Each row is followed by its class.
[   8  188   -3   11    1 -285  -93   56   10   14  101 -234 -352  189
  285  -90  141   -7 -153 -103 -260   34  -15    6 -264 -459  -66 -417
   -9  -73  137 -232   63 -346   41]  dopug
[ 158 -121   -2   69  -11 -100   78   20   88  -39   -9 -161 -100  -91
  -46  -39   47   42  -30  113  -23  -62   36   11  -86 -341   16  221
  195  223  100 -173 -121   -8    4]  baraz
[ 109 -232  191  118  106 -387 -112   13 -255 -268  -62 -121 -383 -223
 -111  -40   35   98 -180  147   61 -311  128  -75  -43 -313  -37  359
   96  255   82 -149 -147  179  284]  Runa
[-148   93  165 -293   41 -349 -198  -19 -160  -68   -1   24 -581  246
   61   67  360  161 -264   -9 -367  -83  -90  634 -209  -64  -15 -111
  126  -24   18   92  -84 -135  341]  neba
[  -9  174  -50  164   12    7   63  103  152   56   75 -137  105  -39
  139 -187 -329    9   56   41  -49  -27   28 -350   71 -254  -15 -278
  -80  -46  -20 -216  128  -97 -147]  fiva
[  43   56 -183   71 -161  300  246  -53  341   67    4   34  501   71
   27  -98 -228   15  187   40  161  223  -65 -130   74   93  134  100
  136   17   36 -136   25 -102 -250]  mon
[  37  -51  157  224  226 -196 -140  111 -169 -136   37 -184 -156 -319
  -67 -100 -318  -45   15  261   35 -325   36 -392  251 -228  -58   33
 -232   84  -95 -236  127  305   28]  neba
[  13  255 -137   50  -36   16   61  115  242   75   82 -163   70   62
  214 -115 -138   48   18  -17 -145   62   -6 -145  -28 -251   28 -330
   -8  -97   30 -160  165 -242 -212]  Dugaf
[  72  -39   52   28  -60 -291   45   14   -2 -129   44 -144 -332   69
   96  -67  183  118 -162   18 -111  -26   24  139 -225 -402   -6   74
  232  142  159  -84 -172 -167  138]  negi
[ -53  108   70 -197  -36    0  -97  -21   33   62   15  101 -111  169
   32   12   76   58  -20   -1 -148   -1 -126  365    1  164   61 -130
   57 -105  -44   72  -22 -106   98]  kosuv
[ 155   27  -88  119  -66   57  209   51  223   46   19 -111  214  -95
  -31 -149 -162  -14  158  127  104   -6   37 -329   15 -158   60   13
    7  123    8 -196    3  -70 -202]  baraz
[   4   95   37  117   95   41  -13   80   47   23   20 -110  113 -137
    6  -65 -283   -4  112  171  -16 -117   -6 -193  231   -2   29  -43
 -107   -5 -113 -122  165  150  -46]  mon
[ -52  234  -82  130   28  129   64  108  193   62   70  -50  227  -32
   21 -122 -379   -8  170  101   -1  -32  -60 -431  248  -11   89 -234
 -188  -75 -169 -132  247   12 -292]  Dugaf
[ -10   66   39  120   73  158   -9   83  111   41   23  -21  261 -118
  -76 -143 -380   -5  173  194   60 -120  -60 -427  386    5   54   41
 -119  -36 -155 -192  185  169 -135]  Runa
[  80  205  -90  225   36   46   52   99  249   22  114 -203  207  -35
  167 -217 -340  -41  143   47  -10    8  -27 -534  136 -318   58 -287
  -68  -84   -4 -378  202 -149 -234]  Runa
[-125  131  -18 -171  -26   59  -32    8   45   74  -11  117  -23  150
  -11    1    9   58   25    8 -136   20 -106  225   44  196  102 -138
   33  -96  -72   62   42  -39   50]  bivom
[ 117   83  -12 -206 -192 -271   65  -97  147    6   58 -121 -346  369
  274    2  556  140 -269 -168 -353  213  -29  583 -530 -381  -11 -121
  426    2  284  -55 -257 -540  160]  bel
[ 124  316 -157   -2  -14 -353   10   67  198   55  173 -415 -434  280
  430 -116  319    9 -249 -214 -420  162  -76  112 -478 -775  -65 -635
  131 -127  296 -337   93 -585  -56]  baraz
[ -69 -134 -104   67  -72  510  196   32  166  125 -143  249  703 -201
 -336  -49 -498   34  390  276  335  -74   42 -324  506  537  206  519
   18  158 -270   88  -34  344 -208]  puv
[ 124   85  -39  -63 -199 -115  162  -41  191  117   55 -119  -22  162
  159  -77  225   88  -92   51 -184  119  -20  193 -264 -313   72   -7
  297   80  212 -141 -163 -261  -19]  neba
[ -29   45 -190   68 -107  567  265  -20  348  253  -54   94  830  -51
 -192  -33 -435  -47  398  173  246  144  -68 -389  398  471  205  214
  -18  -63  -81   -6  175  129 -330]  dopug
[  26   30 -183   29 -177  418  286  -40  349  246  -23   89  637   25
 -105  -46 -235   23  262   77  172  171  -56 -216  188  233  174  183
  125   -5  -17  -18   20    2 -289]  kosuv
[  22  -47   21 -122 -158  -68   93  -62  101   32  -26   54  -71  138
   37    6  129  121  -86  -39  -93   73   -6  356 -178   -3   59  118
  269  126   92   37 -195 -124   85]  fiva
[-135  100  -77  -64  -55  361   84   44  198  139  -34  175  392   62
 -127  -66 -314   48  208  141    8    1  -99  -76  372  411  147  105
  -27 -104 -197   58  112   95 -187]  puv
[  62 -130    8   19  -75   -3   49  -28   36  -42  -89   41   79  -43
 -117  -23  -25  105  -15   75   75  -66   62   40  -17   14   71  277
  158  142   27  -29 -154   43   19]  sav
[ -79  244 -139 -131 -124  202   13   17  278  209   33  -29  191  216
   78  -45   32  -13  118  -61 -206  159  -99  141   44  116   89 -320
   45 -196   29   52   89 -264 -181]  bivom
[ -88  112  -39  179   59  285   23  140  128   44   10   75  444 -222
  -87 -144 -620  -21  289  249  167 -165    1 -579  489  197  103    0
 -228  -56 -286 -132  222  245 -273]  Dugaf
[  54  -39   93  -85  -53 -516  -66   -6 -149 -169   45  -64 -641  133
  164    4  385  166 -296  -77 -218  -64   53  410 -450 -406  -30  -18
  244  229  136  -96 -240 -205  297]  Dugaf
[  41  248  -58  -93  -24 -330 -112   33   10   59  149 -269 -509  313
  336  -51  377   15 -249 -157 -427  123  -63  270 -420 -542  -71 -518
  130 -107  250 -173    4 -440  102]  dopug
[-177 -155  179   51  108  272 -101   30 -114  -29 -146  350  409 -259
 -406   -3 -570  -35  288  364  244 -330  -11 -264  668  647  131  496
 -219   82 -467   26  108  671   41]  mon
[  34   58 -126  -36 -175  157  237  -37  234  114  -12    0  314   92
    4  -75  -81   45   66   45  -15  121  -63   14  -21   21  133   49
  185   -7   29  -37  -33 -111 -128]  fiva
[-140  118 -142 -422 -298  163  152 -164  256  187  -42  236   76  467
   49   74  398  183 -141 -234 -228  344 -112  731 -312  277  105    2
  395  -89  195  288 -241 -355   25]  fiva
[ -88  396 -142 -333 -197  120   88  -43  327  286   77   40   31  518
  192   33  294  141  -46 -205 -369  375 -208  658 -252   62  110 -471
  241 -182  103  167  -16 -503  -85]  sav
[   7 -245  136  -47  -52 -108   -4  -24 -115  -50  -88  171 -113  -27
 -172    8    9  136  -35  120   72 -164   34  149   20  137   60  457
  146  198  -86   53 -177  156  230]  kosuv
[   2  -13   -6 -131 -134   57   90  -76   93   18  -39   88   27  113
  -49   14   77  138  -21   39  -18   61  -72  310  -39  158  115  165
  223   54  109  136 -144  -75   33]  bivom
[ -26  -25  -24 -131 -135   14   47  -91   42    9  -72  146    1  147
  -12   28  115  150  -22   35  -12   44   -5  395 -110  161  112  239
  276  173   37   89 -215  -35  128]  mon
[  14  -17  -40  -74 -133  -24  102  -27  107    6  -46   39    9  112
  -16  -25   58   72   25  -22  -25   29  -28  207 -135   24   86   64
  165  103  -14   15  -98 -179   23]  kosuv
[ -26  332 -138  -65  -57  -92   68   62  260  140  135 -239  -73  274
  347  -98   57   -7  -73 -153 -334  198 -102  103 -218 -368   10 -565
   58 -190  149 -191  157 -469 -119]  fiva
[  60  231 -108   66  -20  -78   47   95  247   38  163 -205  -59  143
  205 -112  -23   -4  -13  -29 -272   82  -55 -111  -74 -376   41 -317
   19 -107   70 -241  169 -240 -165]  Dugaf
[ -81  207  -15 -173  -18  130    6  -12  162  103    6   51   60  198
  -17    2   25   41   36   -8 -177   84 -118  199   80  179   53 -184
   24 -138  -92   68   81 -109  -66]  bel
[  95    8  -20  -95 -121 -317   30  -37   15  -37   44 -157 -405  212
  212  -17  445  114 -237 -109 -253   55    1  437 -444 -479  -15  -63
  344  129  206  -81 -225 -328  177]  negi
[ -13 -140   19   32  -62    6   33   17   -8  -11  -79   87   79  -72
 -120  -64 -129   64   64  140  130  -75   35  -93   88   66   83  264
   96  147  -63  -46  -98   96   73]  bivom
[ -48   66  171  -98   45 -228 -151   32 -107  -62   11   -3 -343   87
   20  -31  127   33  -88   87 -229 -144   -3  143  -40   -2   -5  -75
  -15  -51 -100   19  -54  -79  214]  bel
[ 111   23 -162  120 -188  269  273   -8  318  137   11   -8  548   -5
  -30 -136 -222  -23  194   77  142  154  -26 -305   99  -31  126   80
  105   43   48 -210  -10  -30 -315]  sav
[  -8 -281  235   40   10 -134   23  -21 -154 -142 -116  192  -48 -200
 -267  -21 -141   93   65  288  185 -306   54  -41  197  219   71  563
   25  290 -168  -36 -116  418  252]  negi
[  21 -159    9   37  -40  101  113  -20   70  -32  -81   76  162  -74
 -125  -52 -199  115   15   95  122  -86   50  -78  113   99   86  387
  134  128  -56  -19  -59  157   12]  fiva
[  26  -11 -127   99  -85  261  173   31  241   52  -18   44  386    0
  -58 -118 -307   48  205  112  137   46  -11 -276  193  105  151  161
   58   30  -74  -55   43  -15 -197]  bivom
[ -29  -87  192  220  213 -176 -163  118 -177 -247  -30  -37 -113 -329
 -127  -73 -412  -12   77  233  118 -415   82 -429  340   28  -11  112
 -297   74 -269 -174  194  340   61]  Dugaf
[-100 -130  112 -253 -187   -3   64 -128  -22   39 -121  272  -48  181
 -120   73  180  175  -74   46  -78  -22  -48  537  -85  269   87  353
  275  156  -48  174 -255   31  218]  fiva
[ -27 -207  247  -90  -23 -249  -50  -63 -225 -128 -146  110 -305  -59
 -127   55   85  130  -92  132   42 -242   61  307  -66  136   47  339
  108  264 -134   79 -207  156  362]  fiva
[   9  112   80  -68   18 -151  -29   26   21  -60   49 -122 -196   38
   96  -68   60   77  -67   68 -170  -62  -47  181  -42 -120   20 -142
   28  -37   10  -87  -23  -66   89]  neba
[   5   78 -158  -74 -152   99  174  -58  256   77   24  -50  158  150
   99  -22   84   39   24  -66 -100  207  -19  183 -179 -114   61  -87
  250    4  151  -64 -105 -240  -98]  fiva
[  74   33  -73    6 -103   46  133  -13  189   34  -26  -47  140   82
    8  -21  -14   98   37    3   12  109  -17   63  -57  -51   89   14
  178   62   52  -49  -31 -138  -82]  sav
[ -96  277 -167 -167 -141  373  114   10  351  236   17  131  397  188
   -4  -53 -124  -21  228   29  -70  200 -156  129  146  345  148 -238
   35 -171  -60   57   43 -155 -237]  baraz
[ -73 -164  151  -89  -18 -139  -30  -53 -121 -108 -108  107 -162  -10
 -121   72   60  120   -8   68   43 -164   12  298  -22  180   79  300
  122  161 -100   60 -176   39  261]  kosuv
[  23   90 -182 -174 -207   80  175  -95  259  157   10  -44  112  280
   30   23  320   79  -25 -115 -152  285  -68  420 -246   -6   94   35
  336   67  195   89 -143 -305  -60]  mon
[ 115  133  -17 -135 -166 -491   30  -70    9  -69  101 -286 -621  281
  337  -20  665  117 -359 -135 -406  131  -40  476 -656 -583  -11 -271
  368  -23  396  -25 -262 -502  231]  negi
[   3  -98  155  315  231 -133 -145  152 -168 -178    3 -119  -72 -346
  -75 -125 -474  -36   95  256  117 -372   97 -630  376 -174  -28   90
 -258   51 -207 -271  152  300   16]  puv
[  80  120 -197   35 -157  138  245  -36  326   86   54 -123  298  124
   98  -83  -14   71   68  -34   13  256  -37  -28  -67 -125   89  -24
  245   14  180 -119  -13 -212 -195]  mon
[  31  -40 -171  159  -65  585  238    2  345  157  -57  102  899 -202
 -265  -66 -532  -45  464  213  340   75   15 -419  517  478  154  325
  -44   39 -148    6  138  281 -362]  mon
[  30  -28 -158  -23 -150  279  165  -25  285  149  -62   54  409   38
  -47  -39 -144   15  161   51   45  117    0   24   45  118  111  146
  180   48   -8  -11   -8  -74 -154]  fiva
[ -61    0  210  -17  168 -148 -188   80 -185 -135  -57  -46 -310  -75
  -26    3 -154  112  -24  153  -28 -270   24   60  131  110   38   59
 -101   20 -170   50   67   96  262]  dopug
[ -99    4  101   -1   38   19   12   56   -8   -3    1   93   51  -37
 -108  -74 -253   57   82  138   28 -151  -62 -158  238  148   68   97
  -95  -26 -184  -65   85  146    7]  kosuv
[ -83   29  189   26  155 -161 -159   79 -146 -134    2   26 -228  -66
  -31  -29 -158   53   38  145   -7 -234    2  -60  160   37   30  -58
 -121  -20 -243    0   60   89  185]  negi
[-192   83    7 -124  -59  397   75   19  170  133  -79  273  430    5
 -191  -41 -311   58  280  183  114  -38  -89  -53  408  577  179  165
  -54  -56 -312  178   51  225 -116]  negi
[-105   57   98  -66   41  -47  -94   26  -72  -78  -47   36 -137    5
   11  -20 -116   50  -13   13  -74 -143  -25  119   86  143    5 -135
  -75  -43 -198   56   54   56   86]  fiva
[ -26 -126  -30  146  -68  276  197  -17  162   12  -78  120  566 -147
 -229  -94 -380   16  273  222  281  -51    7 -470  367  232  145  459
   18   91  -91 -126   45  227 -121]  Runa
[ 32 -28 -55   0 -90 111 150 -40 180  59 -48  16 230  51 -70 -22 -42  48
  42  38  36  77  -3 -24  27  44  60 210 138  61  47 -25 -40 -75 -86]  bel
[  -6  159   25  -29    4 -129  -42   62   73   94   93  -78 -136  134
  108  -61   -7   22  -35    1 -212   -3  -86   68  -27 -168    1 -249
   -4  -85   22  -96   93 -172   17]  kosuv
[-149  103   38 -261  -59   69 -121  -44   62   55  -49  172  -31  177
  -63   92  133   68  -19  -35 -137   13 -100  447   65  380   80  -33
   43  -97  -75  191   -7  -53   59]  Dugaf
[-135 -214  371  104  191 -185 -172   51 -283 -269 -113  117 -236 -311
 -349  -21 -303   93   50  320  119 -509   78 -207  424  242   -6  444
 -220  163 -320   57   28  566  249]  negi
[-131   89   -9   40   36  298   10   81   73  127  -34  182  405  -80
 -180  -49 -430   42  276  147  128  -65  -26 -308  418  374  104  -25
 -148  -52 -307   50  134  232 -176]  sav
[ 138  195 -271  257 -116  396  390   22  608  123  122 -323  780  -94
  115 -177 -322 -141  347   43  126  275  -13 -633  170 -256  156 -134
   30 -157  158 -321  163 -168 -508]  negi
[  27   25  -99  -16  -94   56  140  -24  238   41   25  -23  115  119
    5  -40   66   47   37   27  -31  147  -21  -20  -76 -163   84   76
  221   34   96  -91  -51 -135  -66]  negi
[  49  352 -265  187  -72  201  260  133  474  132  140 -291  469  107
  231 -244 -351  -89  199  -20  -19  229  -33 -526  123 -269   80 -407
 -117 -173   10 -346  297 -273 -467]  mon
[  27 -181  216 -111  -54 -532 -123  -54 -296 -253  -26  -12 -729   49
   30   65  426  169 -355  -10 -175 -193   40  562 -359 -205  -44  232
  218  250  107   25 -280  -17  391]  Dugaf
[ -61  150 -184 -292 -287  246  188 -141  315  159  -26  171  262  347
   -1   32  238  104    5 -105 -103  362 -138  547 -161  285  123   25
  332  -32  186  209 -143 -245 -103]  mon
[  79  249   26 -111    9 -483 -157   53  -47   31  139 -315 -686  273
  340  -39  371   71 -350 -120 -514    1  -76  361 -436 -621  -87 -518
  129  -55  262 -185   18 -399  119]  dopug
[ 154  -60   12  191   21 -104   96   40   54 -158   19 -166  -17 -136
   33 -107 -166   20   -4  125   31  -96   64 -268   -2 -283   14  108
   98  101    9 -226  -14   -7  -52]  bel
[ 126   77 -181  175 -112  155  254   80  268   68   23 -113  383  -65
   40 -143 -274    6  183   91   79   77   65 -300   21 -183  101  -34
   98  113    6 -194   12  -68 -279]  sav
[  82  102   47  109   85 -224  -45   92   61  -99   85 -259 -225    8
  142 -134  -50  -27  -59   18 -184  -88   -8 -144  -18 -393  -51 -231
  -44  -11    8 -302   93 -139  -11]  bel
[-108   78    9  -85   24   56  -67   60   14   73  -37  109   41   51
  -46  -50 -181   13   72   95  -77 -107 -101   27  171  207  127  -34
  -64  -31 -185    2   97   57   24]  bivom
[  61 -100   -7   68  -49   47  147    7  121   19  -34   -1  233  -79
  -84  -46 -194   16  116  115  144  -32  -15 -141  104   18   96  231
   57  104  -16 -151   23   44  -44]  kosuv
[-139 -168  -25 -129 -129  439  131  -70   74  108 -177  345  505  -67
 -335   54 -221   92  219  204  218  -45  -44   97  343  662  223  582
  160   98 -170  249 -130  296  -29]  bivom
[  36    1  -17   -3  -74 -119   70  -22   76  -45   -1  -45  -20   62
   30  -41   40   61  -45   27  -41   43  -10  117  -81  -79   64  120
  184  110  115  -87  -72  -44   86]  mon
